Below are the code and all the weights of a small trained network. Each question names an input and a target symbol and asks about switching units off, where a switched-off unit gives its printed mean instead of its output.

import numpy as np


def w(rows, s, z=0):
    codes = np.array(rows[::2]) - 128.0
    scale = np.full(codes.shape[1], s)
    scale[-1] = z or s
    return codes * scale


def f(y):
    return y / 2 * (1 + np.tanh(0.7978845608 * (y + 0.044715 * y**3)))


def softmax(a):
    e = np.exp(a - a.max(-1, keepdims=True))
    return e / e.sum(-1, keepdims=True)


def log_softmax(a):
    a = a - a.max(-1, keepdims=True)
    return a - np.log(np.exp(a).sum(-1, keepdims=True))


def net(x, mask):
    ids = ['αδεζθλμστψω'.index(c) for c in x.split()]
    T = len(ids)
    res = E[ids] + P[:T]
    r = res
    for j in range(3):
        rows = slice(2 * j, 2 * j + 2)
        q, k, v = (r @ M[0][rows].T for M in (Q, K, V))
        z = softmax(np.where(np.tri(T) > 0, q @ k.T / 2**0.5, -1e9)) @ v
        o = O[0][rows]
        res = res + np.where(mask[j], z, o[:, -1]) @ o[:, :-1]
    y = f(res @ A[0][:, :-1].T + A[0][:, -1])
    res = res + np.where(mask[3:11], y, B[0][:, -1]) @ B[0][:, :-1]
    return log_softmax(res[-1] @ U[:, :-1].T + U[:, -1])


Q, K, V, O, A, B = {}, {}, {}, {}, {}, {}
E = w([
[133,106,84,117,120,142,1,159,106,97,105,71],'α',
[47,90,86,187,119,69,48,150,120,83,106,94],'δ',
[59,109,60,89,131,120,47,135,93,130,162,118],'ε',
[63,171,103,125,116,109,109,87,110,148,121,124],'ζ',
[122,134,143,67,146,93,86,100,61,189,123,186],'θ',
[160,144,108,26,114,171,90,106,97,100,63,134],'λ',
[131,127,184,120,145,170,164,60,116,81,52,85],'μ',
[99,129,167,48,122,114,155,112,122,57,78,193],'σ',
[136,187,162,32,156,91,123,125,193,106,120,131],'τ',
[121,51,192,55,231,71,111,101,162,64,124,130],'ψ',
[62,147,141,20,146,165,173,80,157,52,194,84],'ω',
],0.0086)
P = w([
[132,137,125,202,124,143,135,229,57,144,104,100],'0',
[99,82,211,179,6,138,31,118,131,168,132,80],'1',
[116,181,186,218,123,136,9,136,69,75,143,129],'2',
[133,66,149,164,72,180,126,131,205,183,134,141],'3',
[135,171,139,163,173,116,76,120,98,79,130,135],'4',
[118,73,118,115,91,115,154,130,161,173,98,87],'5',
[128,159,100,138,187,106,136,137,102,90,108,120],'6',
[115,110,146,81,104,68,95,38,167,115,126,95],'7',
[135,190,134,123,200,95,78,62,135,46,139,153],'8',
[147,68,102,76,143,127,196,70,237,157,116,142],'9',
[153,156,93,87,245,91,167,73,138,68,118,148],'10',
[130,93,102,46,140,62,158,45,185,132,109,100],'11',
],0.013)
Q[0] = w([
[103,169,137,93,151,30,56,90,38,47,110,62],'H0',
[169,226,64,214,228,174,119,174,65,44,153,182],'H0',
[116,62,210,9,22,111,155,123,209,219,111,54],'H1',
[71,153,129,81,133,22,58,76,53,71,103,58],'H1',
[119,54,131,140,47,229,220,159,232,201,132,150],'H2',
[69,43,189,38,3,103,110,60,179,149,101,30],'H2',
],0.038)
K[0] = w([
[124,106,52,111,174,101,246,194,91,170,104,97],'H0',
[109,150,104,220,59,143,61,255,79,157,119,83],'H0',
[129,143,111,43,174,76,139,55,253,89,157,192],'H1',
[130,106,41,93,186,80,245,170,126,150,91,93],'H1',
[127,157,185,123,92,170,44,12,174,78,148,164],'H2',
[138,152,83,45,164,125,231,26,178,109,108,142],'H2',
],0.051)
V[0] = w([
[165,77,64,39,142,152,46,153,62,176,175,178],'H0',
[63,17,84,171,203,112,91,132,146,94,171,73],'H0',
[203,172,90,150,188,164,71,93,165,212,149,2],'H1',
[135,150,231,75,145,90,158,226,180,101,186,102],'H1',
[86,117,121,69,112,198,152,163,121,47,195,76],'H2',
[43,172,113,154,124,107,186,88,87,198,220,159],'H2',
],0.027)
O[0] = w([
[171,87,133,130,76,212,99,109,157,35,187,229,76],'H0',
[205,52,213,167,158,139,56,201,185,178,126,127,169],'H0',
[169,164,47,223,114,187,62,35,154,148,32,130,111],'H1',
[96,160,151,169,73,108,132,205,177,81,50,236,231],'H1',
[49,111,73,132,178,255,170,103,156,194,203,143,185],'H2',
[204,138,51,195,140,78,191,196,168,194,168,133,2],'H2',
],0.0079,0.01)
A[0] = w([
[174,203,111,166,215,172,140,157,100,112,170,116,19],'N0',
[141,193,112,144,181,155,144,151,57,47,129,157,2],'N1',
[132,69,115,85,7,82,165,69,149,158,149,84,99],'N2',
[188,115,70,150,109,129,135,137,89,63,181,170,95],'N3',
[196,203,110,174,189,115,145,152,51,78,159,148,8],'N4',
[150,52,115,128,61,126,119,69,172,175,153,109,35],'N5',
[141,194,113,173,200,134,168,188,81,66,158,186,45],'N6',
[108,63,123,94,14,107,131,90,185,155,104,148,21],'N7',
],0.016,0.0064)
B[0] = w([
[123,53,152,165,139,29,154,93,66,169,85,185,163],'N0',
[166,80,52,177,137,122,176,228,193,200,164,121,219],'N1',
[145,104,166,170,91,157,79,136,176,131,77,229,193],'N2',
[116,210,249,160,169,143,188,87,117,182,92,110,203],'N3',
[46,19,99,140,104,192,147,187,158,22,126,80,168],'N4',
[122,137,78,86,58,69,215,144,107,60,167,121,191],'N5',
[184,164,173,51,40,121,51,23,119,106,119,78,215],'N6',
[173,143,97,139,199,123,118,133,83,159,162,44,253],'N7',
],0.011,0.012)
U = w([
[92,129,170,149,60,168,176,124,185,71,129,70,13],'α',
[84,30,120,177,73,69,161,129,125,54,133,84,63],'δ',
[115,132,148,69,63,81,169,143,130,83,215,93,67],'ε',
[172,141,81,173,9,70,132,165,220,101,84,173,174],'ζ',
[174,158,169,199,121,93,187,116,104,77,143,205,168],'θ',
[132,109,116,137,77,223,104,72,127,21,150,175,176],'λ',
[63,56,165,125,32,135,106,20,178,227,63,118,2],'μ',
[41,141,190,100,112,108,158,229,136,10,93,232,102],'σ',
[66,251,95,137,175,83,149,151,56,42,88,96,243],'τ',
[218,66,170,154,144,134,73,155,175,162,175,76,98],'ψ',
[54,101,96,160,112,201,173,134,207,173,206,139,221],'ω',
],0.0028,0.0043)

Each question gives the input, a string of symbols that net reads in full, and the target symbol t.
The units are the heads (2 rows each of Q, K, V and O) and the neurons (one row each of A and B). Each row of codes is followed by its name. A weight is (code - 128) times the scale printed after its matrix; where a second scale follows, it is the last column's (O, A, B and U).
mask holds one flag per unit, heads first, then neurons. A switched-off unit (its flag False) gives its mean, the last column of its rows in O or B, instead of its output. The means were averaged over made-up inputs and are rounded, as every weight is.
A unit's drop is (log p(t) with every unit on - log p(t) with that unit switched off) / (log p(t) with every unit on - log p(t) with every unit switched off).
The circuit of an input: a set's keep is (log p(t) with only the set's units on - log p(t) with every unit switched off) / (log p(t) with every unit on - log p(t) with every unit switched off). Starting from all 11 units, units are removed one at a time, each time the one whose removal leaves the highest keep (on an exact tie, the one counted first), for as long as the keep stays at least 0.8.
circuit, biggest first: the units of the circuit, biggest drop first
unit that matters most: the unit with the biggest drop
k most important neurons: the k neurons with the biggest drops, biggest first
which heads matter: for each layer, one digit per head in row order, 1 if its drop is at least 0.15 and else 0, layers parted by /
input δ λ ζ ζ τ ζ α σ λ σ, target σ: unit that matters most	H1
input θ μ ψ ζ θ ω ε τ ε μ, target τ: circuit, biggest first	(H1; N7; H0; H2)
input ε δ ε ζ ω σ, target ω: which heads matter	001
input μ θ ζ ψ θ ψ ε τ τ δ ε, target τ: which heads matter	100
input τ ω τ σ μ σ ω α θ ω, target ω: which heads matter	001
input ζ τ ζ, target δ: which heads matter	011
input α τ θ ζ α ε δ σ τ α ε ζ, target ζ: which heads matter	011
input ε δ σ δ δ ζ α, target θ: which heads matter	111
input ζ τ ε ζ θ, target δ: circuit, biggest first	(H2; N4; H1; N0)
input τ δ ψ τ τ θ λ, target ζ: circuit, biggest first	(N1; H1; H0)
input ζ δ μ σ μ ε ε δ ω λ τ ζ, target τ: 2 most important neurons	(N7; N1)
input λ θ ζ τ λ λ ζ σ δ τ ω, target ω: circuit, biggest first	(N1; H0)
input θ θ ω ω α ε α α, target ε: circuit, biggest first	(N5; H0; H1)
input ζ λ α τ λ θ ψ τ, target ψ: unit that matters most	H0
input ω τ μ δ, target τ: which heads matter	110
input ω θ ε ζ ε δ μ ω μ λ ψ, target μ: circuit, biggest first	(H2; N6; N0)
input σ τ τ τ δ ψ ε τ δ λ μ α, target μ: circuit, biggest first	(H0; H1; N2)
input θ λ ω τ ζ θ ε λ τ, target α: which heads matter	101
input ζ δ ψ τ τ ε α α τ, target δ: which heads matter	011
input ω τ μ ε τ θ ψ α ω ε δ, target μ: which heads matter	001
input σ ζ ε ζ τ λ δ μ δ, target ε: circuit, biggest first	(H1; N6)
input ζ α λ ζ δ δ λ μ τ, target δ: circuit, biggest first	(H2; N4; H1; N0)
input ζ α ω δ, target ω: circuit, biggest first	(H2)
input λ τ ε δ δ θ ζ δ δ τ θ α, target τ: circuit, biggest first	(H1; N7; H0; N1)
input θ θ ω, target α: 3 most important neurons	(N3; N4; N6)
input λ ε δ, target ω: which heads matter	100
input μ θ θ θ μ ε α, target τ: circuit, biggest first	(H0)
input α τ μ μ σ λ τ μ τ, target λ: which heads matter	111
input ω ζ δ α, target ζ: 3 most important neurons	(N2; N5; N7)
